Below is a small trained network, with its code and all its weights. Each question gives an input and a class and asks what happens when units are switched off, that is, made to give their printed mean instead of their output.

import numpy as np


def w(rows, s, z=0):
    codes = np.array(rows[::2]) - 128.0
    scale = np.full(codes.shape[1], s)
    scale[-1] = z or s
    return codes * scale


def f(y):
    return np.maximum(y, 0)


def log_softmax(a):
    a = a - a.max(-1, keepdims=True)
    return a - np.log(np.exp(a).sum(-1, keepdims=True))


def net(x, mask):
    res = np.array(x, float).reshape(1, 6) / 4 @ E
    y = f(res @ A[0][:, :-1].T + A[0][:, -1])
    res = res + np.where(mask, y, B[0][:, -1]) @ B[0][:, :-1]
    return log_softmax(res[-1] @ U[:, :-1].T + U[:, -1])


A, B = {}, {}
E = w([
[164,87,184,224,171,205,42],'x0',
[191,76,244,46,254,193,177],'x1',
[160,73,168,88,138,118,133],'x2',
[77,247,153,144,104,183,238],'x3',
[133,41,129,68,214,45,19],'x4',
[70,146,215,135,215,144,80],'x5',
],0.008)
A[0] = w([
[122,102,138,133,140,89,89,178],'neuron 1',
[136,95,135,136,154,154,127,5],'neuron 2',
[115,105,96,125,106,67,59,75],'neuron 3',
[68,204,127,170,113,185,144,235],'neuron 4',
[169,72,185,148,182,192,92,145],'neuron 5',
[163,121,111,28,118,90,170,200],'neuron 6',
[100,159,217,165,160,118,134,215],'neuron 7',
[135,157,87,247,17,171,159,152],'neuron 8',
[82,155,165,110,128,134,147,251],'neuron 9',
],0.015,0.0025)
B[0] = w([
[156,87,116,129,126,111,106,168],'neuron 1',
[112,91,134,171,143,150,119,153],'neuron 2',
[122,113,103,130,128,62,94,182],'neuron 3',
[116,253,133,130,147,87,124,221],'neuron 4',
[136,66,187,109,144,181,71,221],'neuron 5',
[108,76,92,121,97,164,223,192],'neuron 6',
[147,150,165,128,192,117,141,189],'neuron 7',
[134,175,132,148,3,181,84,254],'neuron 8',
[135,127,89,132,187,121,157,176],'neuron 9',
],0.02,0.021)
U = w([
[110,201,161,148,190,109,154,3],'0',
[121,69,74,118,111,5,90,241],'1',
[124,179,126,181,55,142,109,126],'2',
[106,98,92,84,118,137,215,149],'3',
[161,89,185,116,181,166,103,99],'4',
],0.011,0.0018)

Each question gives the input, the list of numbers given to net, and the class t.
The units are the neurons (one row each of A and B). Each row of codes is followed by its name. A weight is (code - 128) times the scale printed after its matrix; where a second scale follows, it is the last column's (A, B and U).
mask holds one flag per neuron, in row order. A switched-off neuron (its flag False) gives its mean, the last column of its row in B, instead of its output. The means were averaged over made-up inputs and are rounded, as every weight is.
A unit's drop is (log p(t) with every unit on - log p(t) with that unit switched off) / (log p(t) with every unit on - log p(t) with every unit switched off).
The circuit of an input: a set's keep is (log p(t) with only the set's units on - log p(t) with every unit switched off) / (log p(t) with every unit on - log p(t) with every unit switched off). Starting from all 9 units, units are removed one at a time, each time the one whose removal leaves the highest keep (on an exact tie, the one counted first), for as long as the keep stays at least 0.8.
units of the circuit, in order: the units of the circuit, biggest drop first
most important unit: the unit with the biggest drop
top k neurons: the k neurons with the biggest drops, biggest first
drop of u: that unit's drop, to one decimal
input [-3,4,5,6,8,-1], class 3: most important unit	neuron 6
input [5,-2,6,-7,-3,-5], class 1: units of the circuit, in order	[neuron 3; neuron 4]
input [-5,2,-8,-6,-2,-4], class 3: units of the circuit, in order	[neuron 8; neuron 6]
input [-1,2,5,-6,0,-3], class 1: units of the circuit, in order	[neuron 7; neuron 8]
input [-1,6,-8,-1,-1,1], class 4: top 2 neurons	[neuron 4; neuron 8]
input [-6,4,1,2,1,5], class 3: top 2 neurons	[neuron 4; neuron 6]
input [5,-5,1,-8,-1,7], class 1: top 2 neurons	[neuron 3; neuron 1]
input [3,0,-7,8,3,-1], class 0: top 4 neurons	[neuron 4; neuron 7; neuron 9; neuron 6]
input [-4,-4,4,0,1,-1], class 1: top 2 neurons	[neuron 8; neuron 3]
input [7,4,-7,7,3,4], class 4: top 2 neurons	[neuron 5; neuron 2]
input [3,4,4,6,-1,-3], class 0: top 2 neurons	[neuron 8; neuron 1]
input [-3,-4,1,8,6,0], class 0: drop of neuron 8	1.1
input [2,3,3,8,-1,-1], class 0: drop of neuron 7	0.0
input [-8,4,-1,-5,6,-6], class 3: units of the circuit, in order	[neuron 6]
input [-2,-2,-2,7,6,-1], class 0: drop of neuron 8	1.2
